Below is a small trained network, with its code and all its weights. Each question gives an input and a target symbol and asks what happens when units are switched off, that is, made to give their printed mean instead of their output.

import numpy as np


def w(rows, s, z=0):
    codes = np.array(rows[::2]) - 128.0
    scale = np.full(codes.shape[1], s)
    scale[-1] = z or s
    return codes * scale


def norm(h):
    return h / np.sqrt((h * h).mean(-1, keepdims=True) + 1e-5)


def f(y):
    return y / 2 * (1 + np.tanh(0.7978845608 * (y + 0.044715 * y**3)))


def softmax(a):
    e = np.exp(a - a.max(-1, keepdims=True))
    return e / e.sum(-1, keepdims=True)


def log_softmax(a):
    a = a - a.max(-1, keepdims=True)
    return a - np.log(np.exp(a).sum(-1, keepdims=True))


def net(x, mask):
    ids = ['ΓΘΠΦδεζηλμστψω'.index(c) for c in x.split()]
    T = len(ids)
    res = E[ids] + P[:T]
    u = 0
    for l in range(2):
        r = norm(res)
        for j in range(3):
            rows = slice(2 * j, 2 * j + 2)
            q, k, v = (r @ M[l][rows].T for M in (Q, K, V))
            z = softmax(np.where(np.tri(T) > 0, q @ k.T / 2**0.5, -1e9)) @ v
            o = O[l][rows]
            res = res + np.where(mask[u + j], z, o[:, -1]) @ o[:, :-1]
        u += 3
        y = f(norm(res) @ A[l][:, :-1].T + A[l][:, -1])
        res = res + np.where(mask[u : u + 12], y, B[l][:, -1]) @ B[l][:, :-1]
        u += 12
    return log_softmax(norm(res)[-1] @ U[:, :-1].T + U[:, -1])


Q, K, V, O, A, B = {}, {}, {}, {}, {}, {}
E = w([
[189,128,181,156,182,2,92,102],'Γ',
[110,126,164,51,104,117,133,112],'Θ',
[181,59,118,133,78,150,140,126],'Π',
[138,64,215,118,121,100,144,105],'Φ',
[16,71,174,193,127,104,60,168],'δ',
[121,65,158,204,89,162,108,123],'ε',
[146,90,107,95,146,239,174,117],'ζ',
[79,109,35,33,226,128,141,137],'η',
[133,179,144,102,95,82,152,133],'λ',
[135,95,131,95,102,168,100,142],'μ',
[235,133,128,79,107,49,113,128],'σ',
[228,151,199,53,88,121,77,126],'τ',
[182,66,96,68,44,72,178,121],'ψ',
[105,206,127,69,116,81,59,192],'ω',
],0.013)
P = w([
[132,133,107,119,155,174,175,93],'0',
[159,89,39,112,111,119,4,79],'1',
[162,113,159,120,125,106,140,154],'2',
[87,89,92,107,145,69,46,51],'3',
[127,121,166,135,92,97,135,194],'4',
[88,73,95,98,121,135,14,55],'5',
[101,118,141,135,104,37,141,204],'6',
],0.018)
Q[0] = w([
[89,64,112,106,150,160,166,219],'0.h0',
[125,197,123,164,227,140,151,198],'0.h0',
[119,125,45,141,203,112,163,161],'0.h1',
[138,250,148,254,184,146,230,142],'0.h1',
[138,212,142,133,189,239,134,97],'0.h2',
[54,220,181,106,52,138,111,173],'0.h2',
],0.008)
K[0] = w([
[139,96,157,168,34,121,186,111],'0.h0',
[133,191,74,111,106,199,177,82],'0.h0',
[124,107,93,103,234,134,146,82],'0.h1',
[106,119,118,68,87,173,79,13],'0.h1',
[113,171,91,116,255,190,89,70],'0.h2',
[63,183,118,96,164,145,140,154],'0.h2',
],0.0095)
V[0] = w([
[116,92,110,93,188,145,61,188],'0.h0',
[109,64,133,119,118,154,114,149],'0.h0',
[4,173,91,99,234,204,207,136],'0.h1',
[94,65,125,50,254,66,49,111],'0.h1',
[172,116,150,176,82,118,36,44],'0.h2',
[56,155,179,107,21,140,158,223],'0.h2',
],0.0045)
O[0] = w([
[136,135,45,160,254,182,152,166,135],'0.h0',
[171,216,159,134,244,123,95,199,166],'0.h0',
[181,241,189,160,46,21,155,175,3],'0.h1',
[37,180,191,69,2,203,99,130,86],'0.h1',
[97,236,118,130,109,224,69,199,159],'0.h2',
[219,53,152,36,125,183,127,50,155],'0.h2',
],0.0041,0.0066)
A[0] = w([
[61,65,112,210,84,101,53,109,82],'0.n0',
[76,63,191,194,213,194,116,146,45],'0.n1',
[133,133,158,247,129,177,61,116,38],'0.n2',
[98,143,28,118,225,85,100,184,4],'0.n3',
[28,119,134,119,183,126,157,101,178],'0.n4',
[123,10,131,83,146,107,54,62,77],'0.n5',
[202,142,122,174,121,37,149,184,1],'0.n6',
[64,120,235,103,183,121,125,135,60],'0.n7',
[193,102,139,114,169,155,183,92,247],'0.n8',
[117,146,152,61,208,55,3,153,193],'0.n9',
[100,119,56,133,198,85,100,11,118],'0.n10',
[211,96,158,188,155,98,84,141,2],'0.n11',
],0.0063,0.0033)
B[0] = w([
[193,182,106,7,143,159,119,79,177],'0.n0',
[126,194,134,133,104,28,139,185,148],'0.n1',
[147,144,81,61,79,6,179,161,132],'0.n2',
[170,77,185,114,78,101,208,69,128],'0.n3',
[254,133,203,130,94,151,105,66,137],'0.n4',
[166,227,80,129,146,191,120,134,255],'0.n5',
[61,70,110,80,66,184,124,162,126],'0.n6',
[147,192,135,153,192,114,46,161,132],'0.n7',
[47,115,99,155,160,22,96,169,195],'0.n8',
[167,112,46,194,76,169,110,136,203],'0.n9',
[214,44,66,124,48,155,70,139,184],'0.n10',
[112,178,117,164,88,185,244,152,139],'0.n11',
],0.0062,0.0088)
Q[1] = w([
[105,156,140,125,154,112,163,105],'1.h0',
[130,176,100,132,128,155,83,6],'1.h0',
[123,148,100,112,114,162,99,46],'1.h1',
[115,148,128,142,137,128,152,95],'1.h1',
[133,131,115,130,126,151,90,83],'1.h2',
[111,137,140,141,147,152,125,42],'1.h2',
],0.02)
K[1] = w([
[151,152,35,80,193,150,63,140],'1.h0',
[144,20,208,114,34,180,86,247],'1.h0',
[170,9,195,138,62,108,54,226],'1.h1',
[112,169,97,132,135,187,86,129],'1.h1',
[94,57,198,86,59,154,158,248],'1.h2',
[169,39,165,79,69,178,2,232],'1.h2',
],0.0099)
V[1] = w([
[139,145,110,249,104,175,118,142],'1.h0',
[151,28,130,169,180,173,135,82],'1.h0',
[86,87,163,197,135,100,58,150],'1.h1',
[126,108,111,73,161,189,52,142],'1.h1',
[91,103,185,137,197,170,167,123],'1.h2',
[168,165,202,173,134,84,93,85],'1.h2',
],0.017)
O[1] = w([
[79,21,255,121,137,20,100,111,82],'1.h0',
[123,23,183,118,227,218,99,178,253],'1.h0',
[192,89,186,112,97,95,194,215,204],'1.h1',
[125,228,46,145,162,214,134,245,14],'1.h1',
[239,127,58,230,69,199,81,202,134],'1.h2',
[220,126,138,40,212,225,84,138,51],'1.h2',
],0.0099,0.0061)
A[1] = w([
[145,176,116,55,115,123,167,98,83],'1.n0',
[97,94,146,154,164,171,93,163,104],'1.n1',
[129,168,120,67,141,133,168,110,50],'1.n2',
[149,75,91,179,116,164,152,109,77],'1.n3',
[99,40,162,172,136,119,58,128,84],'1.n4',
[100,139,119,135,139,124,59,50,32],'1.n5',
[127,162,89,138,122,168,53,133,136],'1.n6',
[94,78,241,146,110,77,182,147,50],'1.n7',
[121,95,250,185,202,133,210,189,50],'1.n8',
[179,159,91,154,127,165,133,108,98],'1.n9',
[175,154,150,88,130,104,99,60,2],'1.n10',
[38,120,110,90,131,65,195,83,99],'1.n11',
],0.017,0.0093)
B[1] = w([
[178,98,143,174,191,77,123,152,155],'1.n0',
[124,108,107,148,191,73,123,72,189],'1.n1',
[117,131,175,185,142,52,133,197,136],'1.n2',
[150,191,194,147,119,114,58,118,169],'1.n3',
[128,174,97,209,193,144,73,90,252],'1.n4',
[126,63,75,135,53,205,160,129,146],'1.n5',
[93,75,162,102,175,120,188,105,191],'1.n6',
[87,134,207,132,110,135,218,161,222],'1.n7',
[90,75,6,101,119,163,219,189,203],'1.n8',
[124,110,225,171,102,90,192,126,172],'1.n9',
[102,72,15,169,128,82,134,203,146],'1.n10',
[135,127,173,102,120,191,56,221,184],'1.n11',
],0.014,0.015)
U = w([
[80,126,232,89,113,101,118,77,192],'Γ',
[122,205,68,128,160,206,150,164,158],'Θ',
[113,140,124,186,195,134,45,80,169],'Π',
[209,76,161,97,163,195,115,131,115],'Φ',
[170,138,89,108,206,44,129,183,45],'δ',
[130,43,28,104,99,105,93,130,86],'ε',
[142,140,145,226,56,143,113,167,57],'ζ',
[79,197,95,81,108,102,114,105,253],'η',
[166,143,105,135,152,89,196,45,125],'λ',
[74,56,103,194,159,153,175,195,66],'μ',
[64,109,127,117,86,235,66,140,121],'σ',
[93,120,101,2,230,126,131,77,164],'τ',
[72,117,123,103,102,215,132,24,158],'ψ',
[106,167,140,111,175,116,72,239,99],'ω',
],0.0087,0.0046)

Each question gives the input, a string of symbols that net reads in full, and the target symbol t.
The units are the heads (2 rows each of Q, K, V and O) and the neurons (one row each of A and B). Each row of codes is followed by its name. A weight is (code - 128) times the scale printed after its matrix; where a second scale follows, it is the last column's (O, A, B and U).
mask holds one flag per unit, layer by layer, with each layer's heads first. A switched-off unit (its flag False) gives its mean, the last column of its rows in O or B, instead of its output. The means were averaged over made-up inputs and are rounded, as every weight is.
A unit's drop is (log p(t) with every unit on - log p(t) with that unit switched off) / (log p(t) with every unit on - log p(t) with every unit switched off).
The circuit of an input: a set's keep is (log p(t) with only the set's units on - log p(t) with every unit switched off) / (log p(t) with every unit on - log p(t) with every unit switched off). Starting from the 12 units with the biggest drops (on a tie, the unit counted first), units are removed one at a time, each time the one whose removal leaves the highest keep (on an exact tie, the one counted first), for as long as the keep stays at least 0.8.
units of the circuit, in order: the units of the circuit, biggest drop first
most important unit: the unit with the biggest drop
k most important neurons: the k neurons with the biggest drops, biggest first
k most important neurons of layer l: the k neurons of layer l with the biggest drops, biggest first
drop of u: that unit's drop, to one decimal
input Φ η ε ω, target ε: most important unit	0.n1
input Φ Π Φ Π Π Π, target Π: 2 most important neurons	0.n10, 0.n9
input ε Π Θ σ η Π, target η: units of the circuit, in order	0.h1, 1.h0, 1.h2
input σ λ τ Π Π, target ω: 2 most important neurons of layer 0	0.n8, 0.n9
input Π ω Φ Φ Θ Π, target Θ: units of the circuit, in order	1.h0, 1.h1
input σ Π Φ μ λ, target ω: 2 most important neurons	1.n11, 0.n9
input Π Π ε τ, target ε: 4 most important neurons of layer 0	0.n1, 0.n9, 0.n2, 0.n10
input σ Π Π Π ε, target ω: 3 most important neurons	1.n11, 0.n9, 0.n8
input ε σ ε Π ψ ε, target ψ: 3 most important neurons	0.n9, 0.n10, 1.n8
input δ Π λ ε Π, target δ: 2 most important neurons of layer 0	0.n1, 0.n10
input ψ Γ Π λ τ, target σ: 4 most important neurons	1.n11, 0.n0, 0.n8, 0.n9
input Φ λ Π Φ σ ζ, target σ: 2 most important neurons	1.n11, 0.n11
input Φ Π τ ψ Φ, target Φ: 2 most important neurons of layer 0	0.n10, 0.n9
input Θ ω δ δ λ Φ, target λ: most important unit	1.h0
input Π Θ σ Π, target σ: 2 most important neurons of layer 1	1.n11, 1.n5
input μ Π Π Π η Π τ, target ζ: 4 most important neurons	0.n9, 0.n8, 0.n5, 0.n10
input μ Π λ λ, target λ: 2 most important neurons	0.n10, 0.n5
input Π ω Θ Θ ε ε, target ε: 2 most important neurons	0.n1, 0.n9
input ε ε η, target Γ: 3 most important neurons of layer 0	0.n5, 0.n2, 0.n0
input Θ λ τ Π ω, target λ: most important unit	0.h1
input λ Φ Π Φ Π, target ε: 2 most important neurons	0.n9, 1.n10
input Θ Φ Π σ ψ, target λ: 2 most important neurons of layer 0	0.n9, 0.n5
input ε Π Π, target Γ: 2 most important neurons of layer 0	0.n2, 0.n1
input τ Φ Φ Π σ Φ, target σ: 2 most important neurons	0.n10, 1.n11
input η Π Π Φ Π ε, target Π: 2 most important neurons	0.n9, 0.n10
input ζ Π λ Π Π τ Θ, target Π: drop of 1.h1	0.1
